Below are the code and all the weights of a small trained network. Each question names an input and a target symbol and asks about switching units off, where a switched-off unit gives its printed mean instead of its output.

import numpy as np


def w(rows, s, z=0):
    codes = np.array(rows[::2]) - 128.0
    scale = np.full(codes.shape[1], s)
    scale[-1] = z or s
    return codes * scale


def f(y):
    return y / 2 * (1 + np.tanh(0.7978845608 * (y + 0.044715 * y**3)))


def softmax(a):
    e = np.exp(a - a.max(-1, keepdims=True))
    return e / e.sum(-1, keepdims=True)


def log_softmax(a):
    a = a - a.max(-1, keepdims=True)
    return a - np.log(np.exp(a).sum(-1, keepdims=True))


def net(x, mask):
    ids = ['ΞΦγεμπ'.index(c) for c in x.split()]
    T = len(ids)
    res = E[ids] + P[:T]
    r = res
    for j in range(3):
        rows = slice(4 * j, 4 * j + 4)
        q, k, v = (r @ M[0][rows].T for M in (Q, K, V))
        z = softmax(np.where(np.tri(T) > 0, q @ k.T / 4**0.5, -1e9)) @ v
        o = O[0][rows]
        res = res + np.where(mask[j], z, o[:, -1]) @ o[:, :-1]
    y = f(res @ A[0][:, :-1].T + A[0][:, -1])
    res = res + np.where(mask[3:19], y, B[0][:, -1]) @ B[0][:, :-1]
    return log_softmax(res[-1] @ U[:, :-1].T + U[:, -1])


Q, K, V, O, A, B = {}, {}, {}, {}, {}, {}
E = w([
[137,93,88,70,106,54,127,159,75,105,88,128],'Ξ',
[92,83,82,234,116,96,112,91,146,159,74,185],'Φ',
[118,141,120,92,123,108,40,161,175,206,118,132],'γ',
[179,195,216,115,89,114,111,171,51,239,49,158],'ε',
[2,108,174,166,156,170,106,245,172,108,85,222],'μ',
[183,125,157,176,76,108,183,182,162,173,184,180],'π',
],0.016)
P = w([
[176,57,187,157,123,143,55,152,126,38,102,143],'0',
[135,159,138,87,104,181,88,70,126,84,189,248],'1',
[144,96,184,165,158,121,84,142,88,83,167,114],'2',
[197,79,139,147,147,150,80,188,136,95,84,143],'3',
[105,182,139,95,142,88,131,97,161,88,146,179],'4',
[120,110,161,175,142,114,110,156,83,126,181,99],'5',
[181,121,122,152,155,116,103,210,147,110,104,101],'6',
[59,161,126,93,117,100,180,109,163,118,108,145],'7',
[95,134,133,194,105,102,130,165,93,164,180,70],'8',
[171,140,89,162,121,131,134,208,134,165,113,80],'9',
[31,110,134,84,127,116,207,107,153,147,65,146],'10',
],0.012)
Q[0] = w([
[124,71,134,169,109,91,88,189,103,155,151,97],'H1',
[184,117,118,145,139,183,161,158,162,128,102,98],'H1',
[181,124,82,123,130,122,128,169,154,114,81,136],'H1',
[108,124,151,126,136,129,154,106,105,115,157,113],'H1',
[119,37,24,160,92,31,187,71,145,102,159,124],'H2',
[235,162,159,100,110,83,187,176,40,132,107,84],'H2',
[148,63,134,170,155,226,232,97,141,68,198,64],'H2',
[135,129,189,172,87,77,251,161,132,63,203,250],'H2',
[82,146,152,98,130,144,150,66,106,114,160,107],'H3',
[155,161,114,96,134,159,152,119,193,115,93,156],'H3',
[108,143,138,144,128,109,114,131,129,153,150,186],'H3',
[99,134,120,110,149,137,84,102,112,124,125,93],'H3',
],0.028)
K[0] = w([
[84,142,113,143,105,136,171,144,125,167,137,79],'H1',
[161,157,133,144,145,148,147,126,149,98,137,126],'H1',
[97,163,95,133,114,123,181,145,136,152,119,119],'H1',
[143,100,142,140,107,130,114,102,121,97,129,116],'H1',
[154,52,3,148,118,67,166,83,120,84,172,140],'H2',
[190,159,167,47,59,74,174,136,33,128,94,131],'H2',
[127,126,193,145,120,124,239,114,196,88,78,204],'H2',
[166,124,142,204,123,126,209,218,106,101,203,167],'H2',
[162,99,150,131,136,113,85,101,112,85,124,153],'H3',
[160,144,127,117,160,135,123,129,146,111,123,152],'H3',
[128,114,151,144,120,128,118,119,131,144,129,134],'H3',
[126,106,129,125,119,136,96,124,116,133,133,126],'H3',
],0.031)
V[0] = w([
[115,49,192,72,108,163,142,178,203,103,208,115],'H1',
[69,95,35,200,161,79,77,81,166,135,128,167],'H1',
[247,64,157,152,2,79,206,141,251,123,246,143],'H1',
[141,132,12,74,129,125,45,142,99,124,127,81],'H1',
[190,109,80,178,191,173,63,180,52,156,207,124],'H2',
[111,111,101,73,190,105,219,92,93,216,111,167],'H2',
[70,113,149,116,124,96,165,112,112,196,137,87],'H2',
[73,157,141,63,118,88,223,71,159,136,45,168],'H2',
[151,120,111,85,95,97,119,127,151,123,105,97],'H3',
[146,93,232,252,154,192,153,74,228,223,84,176],'H3',
[98,141,91,120,171,99,132,172,61,59,167,133],'H3',
[90,142,229,115,98,175,37,105,240,215,167,63],'H3',
],0.0095)
O[0] = w([
[94,87,50,132,135,130,110,188,190,176,144,175,156],'H1',
[179,124,212,79,139,167,201,164,187,117,166,121,96],'H1',
[118,30,147,130,213,100,77,146,95,185,93,251,239],'H1',
[81,104,120,133,146,100,166,110,169,93,218,72,112],'H1',
[96,115,159,124,158,114,124,156,156,104,64,122,231],'H2',
[106,141,171,131,135,138,79,156,174,90,114,137,48],'H2',
[122,91,126,144,138,146,88,133,132,107,92,177,96],'H2',
[137,149,139,129,114,148,103,127,146,126,174,137,1],'H2',
[113,77,123,144,143,122,117,82,82,133,131,136,125],'H3',
[165,254,99,117,113,104,194,148,129,75,163,35,179],'H3',
[138,114,125,95,127,133,89,174,165,163,98,174,127],'H3',
[139,112,70,142,155,183,208,103,114,42,160,93,114],'H3',
],0.0077,0.006)
A[0] = w([
[93,87,129,91,152,119,128,73,149,131,156,100,4],'N1',
[149,89,118,178,192,136,135,173,66,134,128,73,62],'N2',
[123,150,123,146,127,122,170,121,132,89,168,68,151],'N3',
[99,161,91,84,105,189,135,80,117,158,154,208,89],'N4',
[136,122,113,133,130,147,84,83,108,116,113,74,43],'N5',
[157,172,109,152,131,192,150,132,128,71,135,39,33],'N6',
[185,128,173,143,144,135,125,139,185,168,111,72,177],'N7',
[107,191,119,104,125,92,194,105,123,54,145,116,185],'N8',
[149,40,127,142,152,135,122,154,145,117,148,58,123],'N9',
[135,175,106,100,155,182,116,70,129,169,151,122,106],'N10',
[132,186,90,139,117,129,162,146,107,38,156,60,149],'N11',
[89,140,141,128,132,116,114,91,122,173,85,171,60],'N12',
[135,90,138,169,120,123,88,135,95,123,122,64,112],'N13',
[128,117,132,141,136,166,87,141,113,151,109,152,97],'N14',
[183,135,131,142,143,145,79,160,159,182,183,109,97],'N15',
[187,166,129,154,131,171,14,115,119,63,247,184,88],'N16',
],0.015,0.0037)
B[0] = w([
[157,172,130,184,144,133,168,175,135,142,103,159,149],'N1',
[162,140,153,117,87,172,77,140,158,88,126,129,194],'N2',
[184,158,164,99,99,154,104,132,102,140,89,165,205],'N3',
[145,113,163,132,126,125,93,53,131,165,136,107,137],'N4',
[164,119,158,142,146,166,147,138,162,149,130,88,140],'N5',
[95,90,70,105,151,48,132,140,91,97,156,71,217],'N6',
[104,123,113,143,123,157,117,99,138,163,133,167,144],'N7',
[81,59,85,133,145,118,54,127,120,196,198,108,232],'N8',
[56,184,103,131,125,99,119,104,111,112,211,129,159],'N9',
[115,121,154,157,113,140,122,163,146,135,151,192,134],'N10',
[153,166,192,152,123,166,189,101,172,108,66,188,253],'N11',
[127,167,97,112,140,142,179,136,136,78,118,116,220],'N12',
[150,89,112,101,162,146,145,87,139,154,137,40,160],'N13',
[125,120,147,164,99,122,103,142,121,170,168,126,202],'N14',
[120,107,129,118,144,117,120,112,100,71,107,124,139],'N15',
[111,183,74,111,130,127,153,129,110,2,150,51,147],'N16',
],0.014,0.023)
U = w([
[78,71,104,178,152,31,120,176,74,213,197,74,198],'Ξ',
[118,134,225,113,103,147,130,36,131,255,159,227,184],'Φ',
[121,187,161,120,96,136,118,74,111,103,224,154,174],'γ',
[161,118,184,157,130,131,144,111,109,166,147,89,35],'ε',
[100,159,158,113,135,52,236,137,128,140,90,177,136],'μ',
[165,128,157,190,102,125,92,181,99,149,166,145,6],'π',
],0.004,0.0015)

Each question gives the input, a string of symbols that net reads in full, and the target symbol t.
The units are the heads (4 rows each of Q, K, V and O) and the neurons (one row each of A and B). Each row of codes is followed by its name. A weight is (code - 128) times the scale printed after its matrix; where a second scale follows, it is the last column's (O, A, B and U).
mask holds one flag per unit, heads first, then neurons. A switched-off unit (its flag False) gives its mean, the last column of its rows in O or B, instead of its output. The means were averaged over made-up inputs and are rounded, as every weight is.
A unit's drop is (log p(t) with every unit on - log p(t) with that unit switched off) / (log p(t) with every unit on - log p(t) with every unit switched off).
The circuit of an input: a set's keep is (log p(t) with only the set's units on - log p(t) with every unit switched off) / (log p(t) with every unit on - log p(t) with every unit switched off). Starting from the 12 units with the biggest drops (on a tie, the unit counted first), units are removed one at a time, each time the one whose removal leaves the highest keep (on an exact tie, the one counted first), for as long as the keep stays at least 0.8.
circuit, biggest first: the units of the circuit, biggest drop first
unit that matters most: the unit with the biggest drop
k most important neurons: the k neurons with the biggest drops, biggest first
which heads matter: for each layer, one digit per head in row order, 1 if its drop is at least 0.15 and else 0, layers parted by /
drop when u is switched off: that unit's drop, to one decimal
input Ξ Ξ Ξ μ ε, target γ: circuit, biggest first -> [H2 N16]
input π Ξ π Ξ ε μ Ξ Φ, target γ: unit that matters most -> H2
input Ξ ε γ Ξ Ξ π π π, target Ξ: which heads matter -> 101
input π π Ξ ε, target π: which heads matter -> 100
input Ξ γ Ξ π Ξ Φ, target Φ: 2 most important neurons -> [N11 N7]
input π γ ε μ γ, target Φ: which heads matter -> 000
input π ε Ξ π γ μ π μ, target Φ: circuit, biggest first -> [N11 N8 H3 H1]
input π Ξ π Ξ μ μ Φ, target μ: 4 most important neurons -> [N11 N6 N14 N2]
input Ξ π ε Ξ Ξ Ξ Ξ μ γ ε, target μ: circuit, biggest first -> [N11 H1 H3]
input π π Ξ μ Ξ, target Φ: 3 most important neurons -> [N6 N11 N8]
input Ξ γ μ Ξ Φ γ ε μ, target Φ: which heads matter -> 101
input Φ π Ξ Ξ γ π π ε γ ε, target ε: 4 most important neurons -> [N11 N6 N13 N5]
input ε Ξ π Ξ Ξ γ Ξ Ξ γ Φ, target γ: 2 most important neurons -> [N11 N9]
input π π ε Ξ Ξ γ γ ε Ξ Ξ ε, target Ξ: 2 most important neurons -> [N8 N2]
input Ξ γ μ π Ξ Ξ γ γ Ξ Ξ ε, target γ: unit that matters most -> H2
input ε π Ξ Ξ Ξ, target Ξ: 2 most important neurons -> [N11 N3]
input π π Ξ ε π, target Ξ: 3 most important neurons -> [N11 N3 N2]
input Ξ π Ξ π Ξ π Ξ π, target μ: 3 most important neurons -> [N8 N14 N6]
input γ π Ξ γ Ξ Ξ Ξ Ξ Ξ Ξ μ, target γ: 2 most important neurons -> [N16 N11]
input μ ε π Ξ Ξ Ξ Ξ π, target Φ: unit that matters most -> H3
input Ξ γ ε Φ, target ε: 2 most important neurons -> [N11 N6]
input ε ε γ, target γ: which heads matter -> 001
input π γ π Ξ π ε, target ε: 2 most important neurons -> [N11 N13]
input Ξ Ξ γ γ ε Φ γ, target ε: 3 most important neurons -> [N11 N5 N13]
input Ξ ε Ξ Ξ, target ε: 2 most important neurons -> [N11 N13]
input Ξ Ξ μ Ξ π π π π, target μ: drop when N8 is switched off -> 1.7
input Ξ Ξ γ ε Ξ, target Ξ: unit that matters most -> H3
input γ μ Ξ Ξ, target μ: drop when N11 is switched off -> 2.9
